Below is a small trained network, with its code and all its weights. Each question gives an input and a target symbol and asks what happens when units are switched off, that is, made to give their printed mean instead of their output.

import numpy as np


def w(rows, s, z=0):
    codes = np.array(rows[::2]) - 128.0
    scale = np.full(codes.shape[1], s)
    scale[-1] = z or s
    return codes * scale


def f(y):
    return np.maximum(y, 0)


def softmax(a):
    e = np.exp(a - a.max(-1, keepdims=True))
    return e / e.sum(-1, keepdims=True)


def log_softmax(a):
    a = a - a.max(-1, keepdims=True)
    return a - np.log(np.exp(a).sum(-1, keepdims=True))


def net(x, mask):
    ids = ['βδεζηθμξπστφψω'.index(c) for c in x.split()]
    T = len(ids)
    res = E[ids] + P[:T]
    u = 0
    for l in range(2):
        r = res
        for j in range(3):
            rows = slice(2 * j, 2 * j + 2)
            q, k, v = (r @ M[l][rows].T for M in (Q, K, V))
            z = softmax(np.where(np.tri(T) > 0, q @ k.T / 2**0.5, -1e9)) @ v
            o = O[l][rows]
            res = res + np.where(mask[u + j], z, o[:, -1]) @ o[:, :-1]
        u += 3
        y = f(res @ A[l][:, :-1].T + A[l][:, -1])
        res = res + np.where(mask[u : u + 8], y, B[l][:, -1]) @ B[l][:, :-1]
        u += 8
    return log_softmax(res[-1] @ U[:, :-1].T + U[:, -1])


Q, K, V, O, A, B = {}, {}, {}, {}, {}, {}
E = w([
[127,155,84,119,140,102,102],'β',
[98,131,105,147,135,132,38],'δ',
[92,127,120,138,95,104,104],'ε',
[61,129,45,122,202,215,124],'ζ',
[201,80,117,56,166,178,44],'η',
[131,150,139,137,131,85,43],'θ',
[128,120,139,149,116,114,83],'μ',
[57,88,149,59,80,100,164],'ξ',
[221,99,204,68,56,93,62],'π',
[172,71,5,110,88,59,187],'σ',
[165,68,138,147,214,155,209],'τ',
[186,113,121,176,147,25,170],'φ',
[92,95,189,254,112,77,213],'ψ',
[46,182,102,167,212,31,121],'ω',
],0.011)
P = w([
[168,220,88,119,122,136,128],'0',
[79,81,131,195,98,98,65],'1',
[88,179,212,82,201,130,152],'2',
[93,32,102,173,114,63,84],'3',
[87,138,203,52,213,90,207],'4',
[135,2,74,165,131,22,115],'5',
[89,153,213,33,221,45,170],'6',
],0.0075)
Q[0] = w([
[139,45,68,193,37,99,89],'0.h0',
[116,72,65,168,93,91,46],'0.h0',
[146,135,55,157,39,178,112],'0.h1',
[128,98,29,254,102,143,106],'0.h1',
[111,183,203,140,184,175,199],'0.h2',
[67,61,109,148,158,56,109],'0.h2',
],0.0088)
K[0] = w([
[139,15,159,53,62,172,166],'0.h0',
[135,52,152,39,118,164,111],'0.h0',
[145,190,82,118,70,219,36],'0.h1',
[64,134,108,148,176,254,25],'0.h1',
[138,175,136,165,172,109,160],'0.h2',
[82,87,105,16,130,111,195],'0.h2',
],0.0083)
V[0] = w([
[99,121,144,117,29,136,166],'0.h0',
[165,109,154,185,107,188,147],'0.h0',
[110,157,254,122,103,79,164],'0.h1',
[110,171,165,219,111,145,142],'0.h1',
[95,51,154,32,143,77,158],'0.h2',
[105,74,138,137,126,151,178],'0.h2',
],0.0085)
O[0] = w([
[75,92,109,174,37,107,147,87],'0.h0',
[169,111,136,205,104,179,94,38],'0.h0',
[208,215,218,137,140,138,188,166],'0.h1',
[118,176,143,253,94,161,154,85],'0.h1',
[73,58,192,70,159,101,184,252],'0.h2',
[107,68,116,149,144,182,178,132],'0.h2',
],0.0065,0.0041)
A[0] = w([
[116,128,69,51,165,125,220,200],'0.n0',
[185,143,149,105,234,154,50,200],'0.n1',
[71,67,235,113,84,3,50,252],'0.n2',
[139,163,111,18,203,174,73,149],'0.n3',
[64,194,79,130,152,223,189,150],'0.n4',
[88,57,110,199,224,69,209,137],'0.n5',
[86,169,161,195,163,23,129,179],'0.n6',
[141,182,213,14,172,92,90,175],'0.n7',
],0.0057,0.0033)
B[0] = w([
[87,138,181,158,212,124,173,205],'0.n0',
[145,156,95,193,146,182,227,177],'0.n1',
[174,82,66,90,132,104,237,249],'0.n2',
[55,135,74,103,112,208,179,180],'0.n3',
[123,80,227,34,181,50,176,141],'0.n4',
[174,82,55,140,190,130,11,201],'0.n5',
[202,151,3,116,111,75,201,183],'0.n6',
[164,161,117,82,145,190,206,222],'0.n7',
],0.0058,0.011)
Q[1] = w([
[124,155,187,106,156,162,171],'1.h0',
[130,143,77,72,143,128,173],'1.h0',
[118,125,96,156,83,113,80],'1.h1',
[97,184,201,91,125,142,124],'1.h1',
[147,73,11,107,165,79,163],'1.h2',
[157,164,152,86,173,170,185],'1.h2',
],0.012)
K[1] = w([
[190,131,84,173,225,23,120],'1.h0',
[169,53,155,74,203,111,167],'1.h0',
[60,141,147,177,55,217,97],'1.h1',
[135,207,92,73,57,17,147],'1.h1',
[170,9,201,60,174,170,123],'1.h2',
[253,128,85,168,182,66,174],'1.h2',
],0.0053)
V[1] = w([
[128,42,158,123,112,144,153],'1.h0',
[74,135,114,117,99,52,158],'1.h0',
[138,116,116,120,66,162,146],'1.h1',
[177,128,77,163,163,91,108],'1.h1',
[251,117,120,136,122,123,136],'1.h2',
[161,160,147,67,74,87,112],'1.h2',
],0.011)
O[1] = w([
[134,65,152,161,62,112,196,200],'1.h0',
[59,182,153,136,119,65,156,239],'1.h0',
[180,101,100,135,119,189,223,40],'1.h1',
[141,132,109,90,146,62,102,236],'1.h1',
[249,121,166,139,63,118,127,253],'1.h2',
[99,157,118,52,2,132,141,10],'1.h2',
],0.0091,0.005)
A[1] = w([
[109,149,31,128,103,121,133,126],'1.n0',
[157,162,236,101,72,117,195,196],'1.n1',
[192,103,146,135,6,69,125,100],'1.n2',
[111,56,103,160,110,70,1,142],'1.n3',
[195,56,93,140,109,133,157,129],'1.n4',
[188,151,212,130,179,101,83,252],'1.n5',
[154,105,174,144,139,80,141,123],'1.n6',
[154,149,110,108,103,250,61,82],'1.n7',
],0.0072,0.0034)
B[1] = w([
[138,83,100,34,108,179,125,166],'1.n0',
[101,171,174,181,92,171,102,244],'1.n1',
[52,88,125,91,109,168,79,195],'1.n2',
[66,195,91,219,62,147,112,179],'1.n3',
[146,74,154,127,167,202,101,224],'1.n4',
[153,157,160,134,109,75,81,220],'1.n5',
[100,109,134,125,104,123,96,209],'1.n6',
[87,195,1,242,85,137,178,142],'1.n7',
],0.0079,0.011)
U = w([
[107,186,173,73,157,71,92,57],'β',
[105,152,115,109,129,149,97,77],'δ',
[94,203,133,205,124,130,214,137],'ε',
[57,162,102,187,139,152,98,106],'ζ',
[201,67,135,110,174,168,148,158],'η',
[187,128,172,68,86,75,84,145],'θ',
[123,163,149,118,95,175,121,146],'μ',
[95,68,99,65,108,83,176,157],'ξ',
[95,94,149,38,115,154,31,84],'π',
[132,130,82,139,137,171,155,44],'σ',
[137,150,180,254,100,92,97,252],'τ',
[79,133,143,87,159,166,69,62],'φ',
[150,156,115,159,108,123,140,139],'ψ',
[189,170,78,120,101,106,173,139],'ω',
],0.0064,0.0028)

Each question gives the input, a string of symbols that net reads in full, and the target symbol t.
The units are the heads (2 rows each of Q, K, V and O) and the neurons (one row each of A and B). Each row of codes is followed by its name. A weight is (code - 128) times the scale printed after its matrix; where a second scale follows, it is the last column's (O, A, B and U).
mask holds one flag per unit, layer by layer, with each layer's heads first. A switched-off unit (its flag False) gives its mean, the last column of its rows in O or B, instead of its output. The means were averaged over made-up inputs and are rounded, as every weight is.
A unit's drop is (log p(t) with every unit on - log p(t) with that unit switched off) / (log p(t) with every unit on - log p(t) with every unit switched off).
The circuit of an input: a set's keep is (log p(t) with only the set's units on - log p(t) with every unit switched off) / (log p(t) with every unit on - log p(t) with every unit switched off). Starting from the 12 units with the biggest drops (on a tie, the unit counted first), units are removed one at a time, each time the one whose removal leaves the highest keep (on an exact tie, the one counted first), for as long as the keep stays at least 0.8.
units of the circuit, in order: the units of the circuit, biggest drop first
most important unit: the unit with the biggest drop
top k neurons: the k neurons with the biggest drops, biggest first
k most important neurons of layer l: the k neurons of layer l with the biggest drops, biggest first
which heads matter: for each layer, one digit per head in row order, 1 if its drop is at least 0.15 and else 0, layers parted by /
input ξ π θ θ, target π: which heads matter => 000 / 001
input φ ξ θ ξ β, target ε: top 3 neurons => 0.n2, 0.n3, 0.n5
input δ ξ β ω ω φ η, target β: most important unit => 1.h1
input ω ξ ξ, target β: units of the circuit, in order => 0.n6, 1.h0, 0.h0, 1.h1
input ω τ ω θ φ ε θ, target θ: 3 most important neurons of layer 1 => 1.n5, 1.n3, 1.n7
input ω ω ξ, target β: which heads matter => 000 / 110
input τ π ψ φ, target π: 2 most important neurons of layer 1 => 1.n2, 1.n4
input τ ω ξ η τ ε, target τ: which heads matter => 000 / 011
input ω π ξ ω θ, target β: top 2 neurons => 0.n6, 0.n5
input ξ τ ω π, target π: which heads matter => 000 / 001
input τ ξ θ, target η: units of the circuit, in order => 0.h0, 1.h0, 1.h2
input η τ ε τ φ φ, target τ: 2 most important neurons of layer 0 => 0.n7, 0.n5
input ω θ η τ, target τ: which heads matter => 000 / 011
input θ θ ξ ζ ω σ, target ζ: top neuron => 1.n3
input δ τ π ζ, target ζ: top 2 neurons => 1.n3, 0.n2
input φ ξ ξ ε β, target ε: which heads matter => 001 / 100
input τ ω η, target β: 4 most important neurons of layer 0 => 0.n6, 0.n2, 0.n5, 0.n7
input ζ η ξ, target ε: which heads matter => 010 / 010
input ξ ψ ξ ζ, target ζ: which heads matter => 010 / 001
input τ ψ ξ θ δ π η, target μ: which heads matter => 001 / 001
input ε η ω η μ, target β: most important unit => 1.h0
input ξ β ω φ δ, target β: which heads matter => 100 / 110
input ξ ε φ ξ ξ, target θ: top 2 neurons => 0.n6, 0.n3
input ξ ε τ, target η: top 3 neurons => 0.n5, 1.n1, 1.n3
